Each row comes from the steps of one path. Every step used is in the known rows, and no mark comes twice. Write the path behind each row, first mark first.
Known rows
gimi/ludu/kedonim/tunurer: [ 15.3  39.4  -6.8  16.8   1.7 -22.8  35.2  -2.2  35.1  -5.0  15.2   6.6
  57.1 -15.2 -53.0  -9.2  -5.1   1.6  -5.0 -22.7 -31.9  -1.7]
ludu/kedonim/tunurer/koval: [ -7.1  36.3  28.0   4.0   4.6 -12.9  21.9 -21.6  12.8 -11.5   9.7   2.5
   7.2 -27.3 -50.7 -32.3   5.3  15.5   4.6 -16.8 -30.9   9.3]
koval/vugi: [  7.4  41.3  -3.1  22.3   4.7 -12.4  36.5   7.7  -4.5 -20.3  -3.4  11.1
  20.3  14.2 -16.2  33.1   6.9   8.4   5.0  -6.8   6.5 -11.5]
koval/vugi/gimi: [ 31.4  26.9  11.5   0.6   6.3 -18.5  22.1  -7.6   6.5 -23.9  -8.5   2.2
  43.2  14.1 -21.3  36.4  12.3  -4.9   2.5 -26.9  14.0 -19.4]
koval/vugi/nuni/pebel: [  4.9  37.4  17.3  45.8 -18.9 -21.4  33.3   9.2  14.2 -24.7 -19.3   3.3
  40.8  48.8  -0.4  33.5   7.1 -21.6  13.7  -4.3  16.5 -33.0]
tunurer/gimi/ludu: [ 27.8  48.0  -3.3 -11.0   0.5 -35.9  16.3  -5.8  35.4  -4.3  18.0  19.6
  63.1  -6.3 -23.7  25.7  19.7  -7.9  28.2 -15.6  -6.4  -3.5]
nuni/pebel/ludu: [ -0.1  25.7  -2.5  51.4  23.3 -25.1  -5.8   7.4  35.9  -4.0   4.4  49.1
   2.1   5.2 -20.1  -4.5  28.8  -5.9  37.8 -23.9  22.3 -15.0]
pebel/ludu: [  6.6  38.8   3.5  40.2  36.7 -24.2   4.6   9.8  20.0  -7.8   1.6  40.4
   6.4 -10.2 -28.4  13.5  19.6   6.0  22.9 -24.6  13.7  -5.7]
pebel/nuni/koval/vugi: [-12.7  35.9 -21.4  34.0  14.9 -21.0  45.3   4.0  -3.9 -13.1 -11.9  22.1
  36.8   6.0 -19.8  10.0  46.6  -4.5   7.4  16.5 -23.1  -3.7]
nuni/koval/vugi: [-21.1  22.0  -9.3  25.8   2.9 -27.1  30.2   2.0  -4.2 -13.7 -17.3   4.5
  33.8  24.7 -12.6  24.0  30.5   2.5   8.4  11.7  -4.3  -0.6]
koval/vugi/gimi/ludu/kedonim/tunurer: [ 38.5  27.8   0.0   4.2   4.6 -18.6  52.3 -20.8  36.6  -8.7   1.9 -15.0
  86.2  -9.1 -63.2  18.4  -4.7 -14.0  -6.7 -30.3 -23.0  -7.4]
kedonim/ludu: [  9.1  18.4  25.3  23.2   3.8  -6.5   5.2  17.7  -0.2 -13.8  15.4  21.0
  22.3  -7.9 -34.2  13.6   6.5  19.8 -21.9  -8.1   9.3 -17.6]
pebel/nuni/koval/vugi/gimi/ludu/kedonim: [ 11.0  25.8 -16.6  24.2  12.9 -37.4  63.9 -27.1  28.0  -2.7 -11.3 -12.9
  76.0 -20.7 -44.1  10.3  38.9 -20.5  17.6  -8.4 -30.9   4.5]
koval/vugi/nuni/labab: [  8.9  48.5  25.5  38.9 -19.1 -30.7  38.2  -2.4   8.2 -52.6 -13.7   5.6
  33.8  36.5 -30.9  39.8   0.4   0.2  12.9  -6.2   8.6 -35.6]
koval/vugi/gimi/kedonim/tunurer: [ 28.2  29.1 -12.6  -8.2   9.0 -27.2  34.0 -18.9  21.8 -19.2 -13.3  -3.6
  60.5  22.8 -73.2   6.6 -21.8  -6.7 -16.1 -29.9 -13.8 -15.6]
pebel/nuni/labab: [ 16.2  51.9  -1.7  24.2   4.7 -27.1  13.6  -2.6  15.9 -43.0  10.7  50.2
   5.6  -6.0 -41.3 -15.2  33.2  14.9  11.2 -16.5 -14.5 -30.8]
nuni/pebel/ludu/kedonim: [ -4.1  25.4   4.0  61.7  20.1 -32.4   2.8   0.4  38.2  -3.5   5.0  28.6
 -14.4 -17.4 -39.6  -6.7  15.3   4.6  41.3 -21.1   8.0  -1.0]
nuni/vugi: [-14.2  38.4  14.6  22.2  -3.0 -25.8   9.3 -15.2   6.8 -36.7  14.7   8.6
  28.8   8.5 -17.7  25.6  28.3  29.0   1.7  -1.6   0.6   4.2]
tunurer/gimi: [ 24.7  44.2   9.2 -13.9   4.3 -32.6  -7.5   0.1  16.0 -16.9  14.2  25.9
  30.9  -2.2 -23.9  24.1  19.7   5.9  18.6 -12.5  -5.6  -5.8]
kedonim/gimi: [ 26.0  33.4  10.8  -6.1  11.3 -25.5  -0.2  -3.8  13.4   0.4  -0.2  17.9
  17.6   5.5 -12.7  -3.6   4.7  15.7 -22.4  -1.9  -0.9 -25.4]
vugi/nuni/pebel/ludu/kedonim/tunurer/koval: [-11.2  33.1  45.5  57.9  15.3 -27.2  19.5 -20.5  44.4  -5.2  -0.6  11.5
  18.0 -13.7 -53.0 -24.0  11.9 -18.9  35.1 -18.9 -13.3  -3.9]
vugi/gimi: [ 32.9  23.1  19.1  -8.1   7.1 -26.5  -8.1  -4.0  18.4 -21.7  -3.5  14.8
  37.0   8.5 -16.1   9.4  21.1  -4.0   0.9 -41.2  15.3 -23.8]
ludu/kedonim: [  5.2  37.7  10.4  22.6   1.5 -28.4  17.4   4.0   6.6 -18.3   2.8   3.9
   0.8 -13.9 -29.9   3.4  -0.7  17.6   9.1 -16.7  -7.7   0.3]
nuni/pebel/ludu/kedonim/labab: [  5.9  23.0   5.5  49.4  31.8 -24.5  -1.1   1.4  21.4 -15.2  -5.4  40.0
  12.5 -25.9 -70.3   5.9   2.7   1.3  35.0 -22.7  -0.9 -13.4]
koval/vugi/nuni/pebel/ludu: [  2.1  36.8  13.9  73.5  12.6 -24.6  35.4   8.1  28.5 -14.1 -14.3  22.7
  31.7  28.4 -19.0  40.2  13.0 -25.4  35.4  -8.4  24.1 -24.6]

Which path is each row?
[  6.6  41.4 -17.9   5.4   9.5 -27.7  20.1  -0.2  21.7 -15.6  -4.4  15.3
  32.2  14.7 -62.6 -22.0 -20.7  10.2 -16.9 -22.7 -22.7  -9.4] => gimi/kedonim/tunurer
[ 15.9  26.2  33.2  -7.2   5.6 -11.1  38.5 -41.6  11.9 -16.3  -2.7 -19.8
  33.8 -20.1 -62.3  -3.8   2.8  -0.1   2.9 -24.7 -22.1   2.6] => ludu/kedonim/tunurer/koval/vugi/gimi
[-10.2  39.4  26.4  32.5  36.5 -17.3  20.5 -23.0  27.0  -1.5  11.4  20.1
  -2.7 -48.0 -69.3 -24.7  11.0  13.0  26.5 -21.2 -21.8  17.4] => pebel/ludu/kedonim/tunurer/koval
[  6.2  14.9  37.6   3.1   4.7 -13.5  52.5 -42.5  -1.7  -9.5  -6.9 -28.1
  23.3 -15.6 -69.6   7.2 -19.6   9.1  -1.5 -20.5  10.6   0.5] => tunurer/koval/vugi/gimi/kedonim/ludu
[ 10.7  41.7  -0.8  25.4  -1.7 -31.3  40.4  -2.5  26.9  -3.9   7.7  -3.4
  33.4 -20.4 -29.0   5.7  -1.2   6.5  16.5 -24.9  -9.4   4.3] => gimi/ludu/kedonim
[  9.6  26.4  18.7  21.8   9.9 -27.3  28.3 -38.7  18.2 -32.1  17.3   2.9
  52.1 -22.3 -83.4   7.7  13.0  21.8 -23.9 -12.6 -16.3  -4.2] => pebel/nuni/vugi/gimi/kedonim/ludu
[  5.0  34.7  15.4  76.2  12.1 -24.8  39.8   2.4  42.9 -12.1  -6.9  12.3
  44.2  10.4 -61.5  24.0  -5.5 -21.5  17.5  -5.7 -13.5 -17.0] => koval/vugi/nuni/pebel/ludu/kedonim/tunurer
[ -6.7  12.3 -14.7   4.0   8.1 -48.7  34.9 -26.2  14.0 -12.3 -32.2 -20.4
  47.9  28.0 -43.6  10.9   5.1  -7.8  10.7 -14.0  -1.1   2.0] => nuni/koval/vugi/gimi/kedonim
[ -6.6  55.3   3.4  31.8   8.6 -22.0  24.5 -14.1   6.9 -36.0  19.6  28.7
  28.4 -11.2 -24.8  12.9  44.6  23.6  -0.2   2.8 -19.6  -2.4] => pebel/nuni/vugi
[ 14.8  28.8  19.2   3.9  -3.6 -35.5  19.8 -39.5  33.9 -25.3  12.6  -6.6
  81.4   3.1 -22.7  28.8  33.5   3.3   7.3 -28.1   7.1  -3.4] => nuni/vugi/gimi/ludu
[  1.4  24.0   8.0  22.3   3.0 -22.8  26.1   4.6   5.8 -10.0   5.4   5.4
  13.4  -6.0 -60.2  -0.7 -26.7  23.0 -19.3 -14.7   2.5  -8.5] => gimi/kedonim/ludu
[ 14.4  31.4   9.6  -4.1   1.4 -33.5  10.2  -3.3  17.5  -9.5  17.8   9.8
  30.1 -13.9 -75.2  16.6 -18.2  18.5  -0.3  -6.6 -10.2   1.4] => tunurer/gimi/kedonim/ludu
[-22.7  39.4  41.7  74.7  12.0 -25.8  55.6 -27.3  23.6  -8.6 -13.0  -8.1
  -1.6 -11.7 -33.9  15.2   7.2 -15.4  57.3  -8.3   9.0   4.1] => tunurer/koval/vugi/nuni/pebel/ludu/kedonim
[  3.1  39.2   9.5  50.8  32.3 -31.6  15.5   2.3  24.4  -9.0   5.0  23.4
  -7.8 -36.0 -44.6   9.3   4.1  15.4  28.4 -25.0  -1.0   9.3] => pebel/ludu/kedonim
[ 25.8  42.8   8.8 -11.7   2.1 -31.4  -4.0  -3.8  32.4 -19.0  22.3  20.1
  44.2 -18.3 -65.8   6.1   3.6  13.4   3.9  -9.7 -43.8   4.2] => ludu/kedonim/tunurer/gimi
[ 31.7  37.6  -2.0  -2.2   9.6 -27.8  25.6 -11.1  30.8  12.4   4.1   8.6
  48.2   0.6 -11.5  -2.7   4.1   2.6 -14.8  -6.9  -1.2 -21.2] => kedonim/gimi/ludu
[ 10.8  49.1  20.5  35.1  -4.3 -21.1  46.3  11.9  -1.9 -30.2 -18.4  -1.8
  45.9  30.3  -9.4  50.7  -2.5 -10.2   0.5  -4.3  10.3 -23.8] => koval/vugi/nuni
[ 15.0  34.7  23.7  66.6  19.0 -37.0  37.9 -15.1  38.8   5.0 -14.9  -3.8
  20.8   4.4 -38.3  25.4  -9.0 -11.5  14.4   8.7   1.6 -21.1] => koval/vugi/nuni/pebel/ludu/kedonim/gimi
[ -2.9  41.3  14.3   4.4   7.2   1.6  41.0 -20.0  -3.0 -15.0   1.6   7.8
  26.1   0.9 -38.2  -1.9  11.0   4.4  -0.1  -4.1 -16.5  -1.1] => kedonim/tunurer/koval/vugi
[  9.1  25.3 -32.3   4.4  21.4 -36.9  43.3 -24.3  23.0 -13.9 -23.0   8.6
  74.1  13.0 -78.0 -17.4  18.0 -17.5 -13.1  -9.5 -45.2 -10.2] => pebel/nuni/koval/vugi/gimi/kedonim/tunurer
[ -9.8  36.8  30.5  57.4  18.0 -12.5  39.1 -19.7  29.9  -9.6  -9.1  19.1
  37.0  13.7 -41.9   6.0  17.6 -28.5  32.8  -5.8   1.0 -17.4] => kedonim/tunurer/koval/vugi/nuni/pebel/ludu
[ 13.7  48.0  -9.4 -13.5   3.2 -47.9  11.6 -11.4  22.6 -14.4   3.5  12.7
  23.1   2.8 -53.0   9.7 -10.4  10.7  22.1 -16.1 -13.2   5.1] => tunurer/gimi/kedonim
[ 34.4  25.3   3.2 -19.8  19.6 -38.3   6.3 -16.5   3.5 -29.9 -25.8   9.7
  53.1   2.8 -77.0   7.3 -23.7  -3.4  -4.2 -43.1   0.6 -26.7] => vugi/gimi/kedonim/labab
[ 16.1  24.2 -19.5  14.1  16.0 -31.0  53.3 -20.8  25.2  -3.6 -14.0   6.9
  89.7   0.4 -24.9  14.8  51.1 -32.0  13.5  -9.3 -16.2 -12.1] => pebel/nuni/koval/vugi/gimi/ludu
[ 19.4  42.4  13.7  22.9   5.2 -38.0  45.4 -45.6  37.0 -24.8  19.3  -6.4
  70.9 -37.8 -49.9  12.7  37.3   5.7   7.2 -22.2 -27.3   5.6] => pebel/nuni/vugi/gimi/ludu/kedonim
[  7.1  13.4  27.3  30.4  27.9 -16.0  24.8 -44.9  42.6  -0.4   2.5   4.1
  20.7 -23.2 -71.0 -13.1  19.2 -15.4  38.8 -28.7  -7.2   2.7] => nuni/pebel/ludu/kedonim/tunurer/koval/vugi/gimi
[  7.7  45.1  28.2   5.0   8.5 -23.4  50.2 -71.5  40.6 -19.4  27.7  -9.8
  74.7 -52.8 -72.0 -23.1  42.9   2.2   7.5 -19.3 -48.8  17.9] => pebel/nuni/vugi/gimi/ludu/kedonim/tunurer/koval
[ 32.8  28.5   5.5  11.8  -0.4 -28.4  56.3 -21.0  27.0  -9.2  -3.2 -24.6
  60.8 -12.1 -38.4  35.3  -0.8 -10.7  15.1 -30.9   0.2  -1.2] => koval/vugi/gimi/ludu/kedonim
[ -7.2  50.6  42.1  55.2  25.6 -16.8  62.9 -23.8  19.0 -13.7  -7.5  -5.1
  29.8 -23.3 -67.6  18.9  -4.2  -8.0  23.8  -7.1 -19.7   9.7] => pebel/ludu/kedonim/tunurer/koval/vugi/nuni
[ 11.3  44.9  33.7  31.3 -17.4 -41.2   9.8   3.1  20.1 -51.7  -9.6  19.0
  28.8  30.3 -23.5  13.6   7.9   3.7   8.9 -19.1   7.4 -37.9] => vugi/nuni/labab
[ 16.8  41.8   0.8  -1.4  23.5 -37.7  24.3 -42.6   5.2 -47.7  -9.1  16.4
  69.0 -16.2 -91.3  12.1   9.2  12.3 -10.9 -23.9 -25.0 -15.2] => pebel/nuni/vugi/gimi/kedonim/labab
[ -9.4  37.9  44.8  62.9  22.7 -20.3  51.0 -26.5   4.8 -21.7 -28.3   3.9
  23.2 -22.1 -66.0  28.8  -3.6 -18.5  50.5  -5.0   2.6  -8.4] => tunurer/koval/vugi/nuni/pebel/ludu/kedonim/labab
